Here is a tiny trained network, its code and every weight. The questions are about switching its units off for an input and a class, where a switched-off unit gives its printed mean instead of its output.

import numpy as np


def w(rows, s, z=0):
    codes = np.array(rows[::2]) - 128.0
    scale = np.full(codes.shape[1], s)
    scale[-1] = z or s
    return codes * scale


def norm(h):
    return h / np.sqrt((h * h).mean(-1, keepdims=True) + 1e-5)


def f(y):
    return np.maximum(y, 0)


def log_softmax(a):
    a = a - a.max(-1, keepdims=True)
    return a - np.log(np.exp(a).sum(-1, keepdims=True))


def net(x, mask):
    res = np.array(x, float).reshape(1, 8) / 4 @ E
    u = 0
    for l in range(2):
        y = f(norm(res) @ A[l][:, :-1].T + A[l][:, -1])
        res = res + np.where(mask[u : u + 6], y, B[l][:, -1]) @ B[l][:, :-1]
        u += 6
    return log_softmax(norm(res)[-1] @ U[:, :-1].T + U[:, -1])


A, B = {}, {}
E = w([
[51,11,84,116],'x0',
[44,145,228,144],'x1',
[24,171,119,16],'x2',
[65,135,55,88],'x3',
[163,255,61,108],'x4',
[77,114,148,224],'x5',
[104,124,206,199],'x6',
[62,165,143,82],'x7',
],0.0053)
A[0] = w([
[77,37,236,191,118],'0.n1',
[118,227,83,216,185],'0.n2',
[248,149,201,85,37],'0.n3',
[40,54,189,35,215],'0.n4',
[217,123,153,96,43],'0.n5',
[150,104,42,172,5],'0.n6',
],0.013,0.0026)
B[0] = w([
[85,135,99,249,255],'0.n1',
[119,206,136,139,200],'0.n2',
[201,191,133,118,199],'0.n3',
[39,145,198,97,242],'0.n4',
[196,134,132,135,171],'0.n5',
[104,115,62,66,165],'0.n6',
],0.02,0.0092)
A[1] = w([
[38,87,170,57,151],'1.n1',
[186,78,4,208,125],'1.n2',
[157,205,154,108,67],'1.n3',
[134,118,212,54,112],'1.n4',
[125,151,79,80,2],'1.n5',
[100,66,130,174,162],'1.n6',
],0.013,0.0034)
B[1] = w([
[151,175,9,80,255],'1.n1',
[178,25,82,79,226],'1.n2',
[122,206,113,144,242],'1.n3',
[91,121,22,109,175],'1.n4',
[99,190,73,167,158],'1.n5',
[152,122,144,173,214],'1.n6',
],0.016,0.0057)
U = w([
[24,180,157,220,178],'0',
[248,228,154,141,164],'1',
[164,67,246,61,1],'2',
[168,91,166,54,25],'3',
[61,142,78,11,146],'4',
[207,14,90,198,132],'5',
],0.012,0.0083)

Each question gives the input, the list of numbers given to net, and the class t.
The units are the neurons (one row each of A and B). Each row of codes is followed by its name. A weight is (code - 128) times the scale printed after its matrix; where a second scale follows, it is the last column's (A, B and U).
mask holds one flag per neuron, layer by layer. A switched-off neuron (its flag False) gives its mean, the last column of its row in B, instead of its output. The means were averaged over made-up inputs and are rounded, as every weight is.
A unit's drop is (log p(t) with every unit on - log p(t) with that unit switched off) / (log p(t) with every unit on - log p(t) with every unit switched off).
top k neurons: the k neurons with the biggest drops, biggest first
top k neurons in layer l: the k neurons of layer l with the biggest drops, biggest first
drop when u is switched off: that unit's drop, to one decimal
input [-8,-8,-2,2,-5,2,8,7], class 1: top neuron	[0.n4]
input [-3,-2,-3,3,-8,6,5,-7], class 5: top 2 neurons	[0.n4, 1.n2]
input [-8,-1,-7,-5,-7,7,7,-3], class 5: top 4 neurons	[0.n4, 1.n2, 0.n1, 1.n3]
input [-1,-5,-8,-3,-7,8,3,-6], class 5: top 2 neurons	[1.n2, 0.n4]
input [-2,-8,3,4,1,-5,-5,-6], class 5: top 3 neurons in layer 1	[1.n2, 1.n1, 1.n3]
input [3,-1,-5,-2,-7,7,-1,0], class 5: top 2 neurons	[1.n2, 0.n4]
input [-6,-5,0,-1,-7,2,5,-2], class 5: top 2 neurons	[0.n4, 1.n2]
input [-4,1,5,4,2,6,4,3], class 4: top 2 neurons	[0.n1, 0.n3]
input [-8,2,7,6,-7,-5,7,-1], class 4: top 2 neurons in layer 1	[1.n1, 1.n4]
input [3,-7,-4,-3,8,5,-2,6], class 4: top 2 neurons	[0.n6, 0.n3]
input [0,-4,-3,-7,-6,7,5,-3], class 5: top 2 neurons in layer 0	[0.n4, 0.n2]
input [2,-1,-8,4,5,-3,5,-2], class 4: top 3 neurons in layer 0	[0.n6, 0.n1, 0.n3]
input [3,-4,-2,-2,-7,6,-4,1], class 5: top 3 neurons in layer 0	[0.n2, 0.n1, 0.n6]
input [4,7,-7,7,3,0,-4,-7], class 5: drop when 1.n1 is switched off	0.1
input [1,7,-6,8,-2,2,1,-8], class 5: drop when 1.n2 is switched off	0.3
input [3,6,-3,2,3,-7,-3,1], class 4: drop when 0.n1 is switched off	0.5
